Below are the code and all the weights of a small trained network. Each question names an input and a target symbol and asks about switching units off, where a switched-off unit gives its printed mean instead of its output.

import numpy as np


def w(rows, s, z=0):
    codes = np.array(rows[::2]) - 128.0
    scale = np.full(codes.shape[1], s)
    scale[-1] = z or s
    return codes * scale


def f(y):
    return np.maximum(y, 0)


def softmax(a):
    e = np.exp(a - a.max(-1, keepdims=True))
    return e / e.sum(-1, keepdims=True)


def log_softmax(a):
    a = a - a.max(-1, keepdims=True)
    return a - np.log(np.exp(a).sum(-1, keepdims=True))


def net(x, mask):
    ids = ['αβδεζηθλμξπστφψω'.index(c) for c in x.split()]
    T = len(ids)
    res = E[ids] + P[:T]
    u = 0
    for l in range(3):
        r = res
        for j in range(3):
            rows = slice(3 * j, 3 * j + 3)
            q, k, v = (r @ M[l][rows].T for M in (Q, K, V))
            z = softmax(np.where(np.tri(T) > 0, q @ k.T / 3**0.5, -1e9)) @ v
            o = O[l][rows]
            res = res + np.where(mask[u + j], z, o[:, -1]) @ o[:, :-1]
        u += 3
        y = f(res @ A[l][:, :-1].T + A[l][:, -1])
        res = res + np.where(mask[u : u + 8], y, B[l][:, -1]) @ B[l][:, :-1]
        u += 8
    return log_softmax(res[-1] @ U[:, :-1].T + U[:, -1])


Q, K, V, O, A, B = {}, {}, {}, {}, {}, {}
E = w([
[220,120,168],'α',
[217,76,97],'β',
[4,247,91],'δ',
[16,203,112],'ε',
[173,166,140],'ζ',
[156,133,93],'η',
[160,139,103],'θ',
[182,84,221],'λ',
[132,155,120],'μ',
[173,156,152],'ξ',
[166,101,59],'π',
[163,153,115],'σ',
[167,34,90],'τ',
[106,178,130],'φ',
[201,42,61],'ψ',
[193,95,170],'ω',
],0.017)
P = w([
[150,130,163],'0',
[89,103,116],'1',
[252,198,88],'2',
[156,117,160],'3',
[84,102,112],'4',
[238,179,80],'5',
[155,117,160],'6',
[83,102,111],'7',
[230,163,70],'8',
[155,117,160],'9',
[82,102,111],'10',
[3,21,251],'11',
],0.014)
Q[0] = w([
[112,100,151],'0.h1',
[58,158,240],'0.h1',
[46,113,169],'0.h1',
[160,127,175],'0.h2',
[140,171,132],'0.h2',
[95,74,76],'0.h2',
[160,88,120],'0.h3',
[100,126,197],'0.h3',
[120,162,3],'0.h3',
],0.012)
K[0] = w([
[87,115,187],'0.h1',
[142,182,99],'0.h1',
[48,127,59],'0.h1',
[171,143,157],'0.h2',
[197,220,123],'0.h2',
[130,133,196],'0.h2',
[83,32,104],'0.h3',
[86,151,1],'0.h3',
[79,71,124],'0.h3',
],0.009)
V[0] = w([
[233,161,130],'0.h1',
[179,204,39],'0.h1',
[40,110,96],'0.h1',
[141,206,131],'0.h2',
[77,207,242],'0.h2',
[125,88,132],'0.h2',
[214,206,66],'0.h3',
[254,208,209],'0.h3',
[183,112,164],'0.h3',
],0.0073)
O[0] = w([
[115,41,94,247],'0.h1',
[94,138,70,224],'0.h1',
[68,69,117,41],'0.h1',
[196,81,19,154],'0.h2',
[66,112,96,16],'0.h2',
[6,200,3,116],'0.h2',
[99,166,197,251],'0.h3',
[134,146,127,226],'0.h3',
[91,124,128,183],'0.h3',
],0.0045,0.0031)
A[0] = w([
[249,62,142,134],'0.n1',
[76,114,114,2],'0.n2',
[96,43,166,177],'0.n3',
[155,92,145,104],'0.n4',
[86,96,104,89],'0.n5',
[173,70,189,74],'0.n6',
[191,151,91,162],'0.n7',
[164,213,90,160],'0.n8',
],0.012,0.0059)
B[0] = w([
[147,74,152,255],'0.n1',
[180,51,196,136],'0.n2',
[62,136,238,179],'0.n3',
[127,165,111,156],'0.n4',
[168,128,127,143],'0.n5',
[171,156,117,169],'0.n6',
[152,53,126,201],'0.n7',
[113,254,75,191],'0.n8',
],0.0084,0.013)
Q[1] = w([
[75,127,135],'1.h1',
[7,206,96],'1.h1',
[8,115,124],'1.h1',
[179,129,117],'1.h2',
[123,161,73],'1.h2',
[80,98,114],'1.h2',
[157,79,200],'1.h3',
[162,127,16],'1.h3',
[111,191,55],'1.h3',
],0.012)
K[1] = w([
[113,212,22],'1.h1',
[25,201,125],'1.h1',
[98,160,116],'1.h1',
[146,213,130],'1.h2',
[114,178,72],'1.h2',
[178,108,195],'1.h2',
[126,109,156],'1.h3',
[83,187,109],'1.h3',
[42,245,119],'1.h3',
],0.012)
V[1] = w([
[146,152,97],'1.h1',
[53,181,65],'1.h1',
[187,69,153],'1.h1',
[128,183,125],'1.h2',
[181,223,35],'1.h2',
[140,136,194],'1.h2',
[160,166,198],'1.h3',
[201,157,84],'1.h3',
[254,64,156],'1.h3',
],0.0078)
O[1] = w([
[141,152,154,157],'1.h1',
[130,49,200,36],'1.h1',
[41,4,85,215],'1.h1',
[221,215,153,141],'1.h2',
[112,127,159,184],'1.h2',
[73,118,110,136],'1.h2',
[116,126,136,133],'1.h3',
[83,145,64,208],'1.h3',
[219,111,227,254],'1.h3',
],0.0038,0.009)
A[1] = w([
[199,182,128,130],'1.n1',
[194,97,52,32],'1.n2',
[197,136,65,106],'1.n3',
[168,168,195,120],'1.n4',
[102,38,181,162],'1.n5',
[104,93,49,72],'1.n6',
[96,248,25,233],'1.n7',
[148,89,34,4],'1.n8',
],0.012,0.004)
B[1] = w([
[120,254,135,182],'1.n1',
[179,205,195,203],'1.n2',
[205,106,145,198],'1.n3',
[129,166,96,176],'1.n4',
[113,141,186,235],'1.n5',
[61,181,175,154],'1.n6',
[100,54,226,253],'1.n7',
[146,161,135,176],'1.n8',
],0.0099,0.017)
Q[2] = w([
[125,189,134],'2.h1',
[117,72,179],'2.h1',
[78,147,113],'2.h1',
[29,114,137],'2.h2',
[125,93,98],'2.h2',
[254,249,180],'2.h2',
[192,179,129],'2.h3',
[134,23,143],'2.h3',
[150,198,129],'2.h3',
],0.0078)
K[2] = w([
[117,125,96],'2.h1',
[118,97,131],'2.h1',
[101,187,98],'2.h1',
[115,10,160],'2.h2',
[154,117,129],'2.h2',
[139,195,179],'2.h2',
[146,87,110],'2.h3',
[116,110,171],'2.h3',
[126,90,102],'2.h3',
],0.013)
V[2] = w([
[209,3,45],'2.h1',
[22,12,143],'2.h1',
[178,169,213],'2.h1',
[210,112,86],'2.h2',
[160,106,171],'2.h2',
[181,130,180],'2.h2',
[124,125,70],'2.h3',
[161,130,241],'2.h3',
[71,190,123],'2.h3',
],0.0061)
O[2] = w([
[199,90,110,76],'2.h1',
[111,87,144,160],'2.h1',
[112,129,141,201],'2.h1',
[140,121,138,117],'2.h2',
[207,35,67,189],'2.h2',
[52,172,81,225],'2.h2',
[254,103,91,66],'2.h3',
[76,101,137,251],'2.h3',
[77,138,110,121],'2.h3',
],0.0081,0.025)
A[2] = w([
[162,100,140,112],'2.n1',
[148,180,179,172],'2.n2',
[83,122,119,2],'2.n3',
[57,138,122,4],'2.n4',
[90,42,51,238],'2.n5',
[254,154,150,3],'2.n6',
[70,122,132,212],'2.n7',
[108,68,172,99],'2.n8',
],0.013,0.0059)
B[2] = w([
[125,107,1,137],'2.n1',
[231,179,49,214],'2.n2',
[214,61,187,183],'2.n3',
[252,225,127,230],'2.n4',
[127,81,29,163],'2.n5',
[16,85,195,195],'2.n6',
[43,46,135,253],'2.n7',
[231,167,22,245],'2.n8',
],0.0063,0.03)
U = w([
[179,150,173,113],'α',
[196,108,188,84],'β',
[101,102,242,55],'δ',
[60,62,225,13],'ε',
[163,156,74,128],'ζ',
[144,137,107,157],'η',
[156,138,100,164],'θ',
[127,129,143,150],'λ',
[72,149,96,243],'μ',
[153,152,85,144],'ξ',
[158,123,121,147],'π',
[153,148,83,183],'σ',
[154,70,93,231],'τ',
[35,165,155,153],'φ',
[252,99,98,2],'ψ',
[141,121,138,140],'ω',
],0.012,0.0063)

Each question gives the input, a string of symbols that net reads in full, and the target symbol t.
The units are the heads (3 rows each of Q, K, V and O) and the neurons (one row each of A and B). Each row of codes is followed by its name. A weight is (code - 128) times the scale printed after its matrix; where a second scale follows, it is the last column's (O, A, B and U).
mask holds one flag per unit, layer by layer, with each layer's heads first. A switched-off unit (its flag False) gives its mean, the last column of its rows in O or B, instead of its output. The means were averaged over made-up inputs and are rounded, as every weight is.
A unit's drop is (log p(t) with every unit on - log p(t) with that unit switched off) / (log p(t) with every unit on - log p(t) with every unit switched off).
The circuit of an input: a set's keep is (log p(t) with only the set's units on - log p(t) with every unit switched off) / (log p(t) with every unit on - log p(t) with every unit switched off). Starting from the 12 units with the biggest drops (on a tie, the unit counted first), units are removed one at a time, each time the one whose removal leaves the highest keep (on an exact tie, the one counted first), for as long as the keep stays at least 0.8.
circuit, biggest first: the units of the circuit, biggest drop first
unit that matters most: the unit with the biggest drop
k most important neurons: the k neurons with the biggest drops, biggest first
k most important neurons of layer l: the k neurons of layer l with the biggest drops, biggest first
which heads matter: for each layer, one digit per head in row order, 1 if its drop is at least 0.15 and else 0, layers parted by /
input φ τ β ψ π, target φ: unit that matters most -> 1.n7
input π ε μ ξ η ψ ψ σ δ φ μ, target ε: 4 most important neurons -> 0.n3, 2.n2, 2.n7, 1.n7
input θ σ ξ φ τ δ δ α ζ, target α: 4 most important neurons -> 2.n2, 2.n7, 1.n2, 0.n8
input ξ τ φ π σ ζ ζ, target ζ: circuit, biggest first -> 1.n7, 2.h1
input φ δ λ ψ ω ε ε, target ε: circuit, biggest first -> 2.n7, 1.h3, 1.n7, 0.n1
input η π α ζ δ σ, target α: 2 most important neurons -> 2.n2, 2.n7
input ψ ζ τ, target α: which heads matter -> 000 / 000 / 000
input δ τ ε τ ψ τ τ ζ, target τ: 3 most important neurons of layer 2 -> 2.n8, 2.n4, 2.n6
input σ θ ψ ε ψ τ φ, target φ: circuit, biggest first -> 0.n3, 2.n8, 1.h3, 0.n1
input ε φ δ φ σ θ τ λ τ, target β: which heads matter -> 000 / 001 / 000
input λ τ α δ ω ψ φ η σ τ δ ε, target α: 3 most important neurons of layer 2 -> 2.n8, 2.n4, 2.n2
input ζ μ ξ ψ ξ λ ψ, target ψ: 2 most important neurons -> 0.n8, 0.n1
input σ β δ ε ξ τ τ ψ ω μ, target μ: 3 most important neurons -> 2.n8, 1.n7, 2.n4
input δ β τ ζ ξ, target μ: 3 most important neurons of layer 2 -> 2.n8, 2.n2, 2.n6
input τ δ ψ, target α: unit that matters most -> 2.n6
input τ φ α ω τ τ π η τ ψ η, target τ: circuit, biggest first -> 1.n1, 1.n2, 1.n5
input τ α ε, target α: circuit, biggest first -> 1.n7, 1.h1, 0.n8, 2.n2
input π φ δ, target α: circuit, biggest first -> 1.n7, 1.n1, 1.h1, 2.n2
input π φ ψ μ α φ δ ζ ω, target α: 2 most important neurons of layer 2 -> 2.n6, 2.n2
input ε ζ η ε φ δ τ α, target τ: unit that matters most -> 0.n8
input ω τ ζ ψ ε, target τ: 3 most important neurons of layer 1 -> 1.n1, 1.n2, 1.n5
input τ α ω φ φ, target τ: 2 most important neurons of layer 1 -> 1.n1, 1.n2
input δ τ ψ, target α: circuit, biggest first -> 1.n2, 2.n7, 2.n8
input φ δ π μ π ε σ τ α, target α: circuit, biggest first -> 2.n7, 1.n1, 2.n8
input ξ ε ε θ ζ β, target α: 4 most important neurons of layer 2 -> 2.n6, 2.n2, 2.n7, 2.n8
input ψ ξ τ λ β μ, target α: 3 most important neurons -> 2.n2, 2.n7, 0.n8
input σ λ δ π σ μ δ ζ, target ε: 3 most important neurons -> 0.n3, 0.n1, 2.n7
input τ τ δ ζ λ τ σ τ δ δ δ φ, target α: unit that matters most -> 1.h1
input τ α μ, target α: 2 most important neurons of layer 1 -> 1.n1, 1.n2
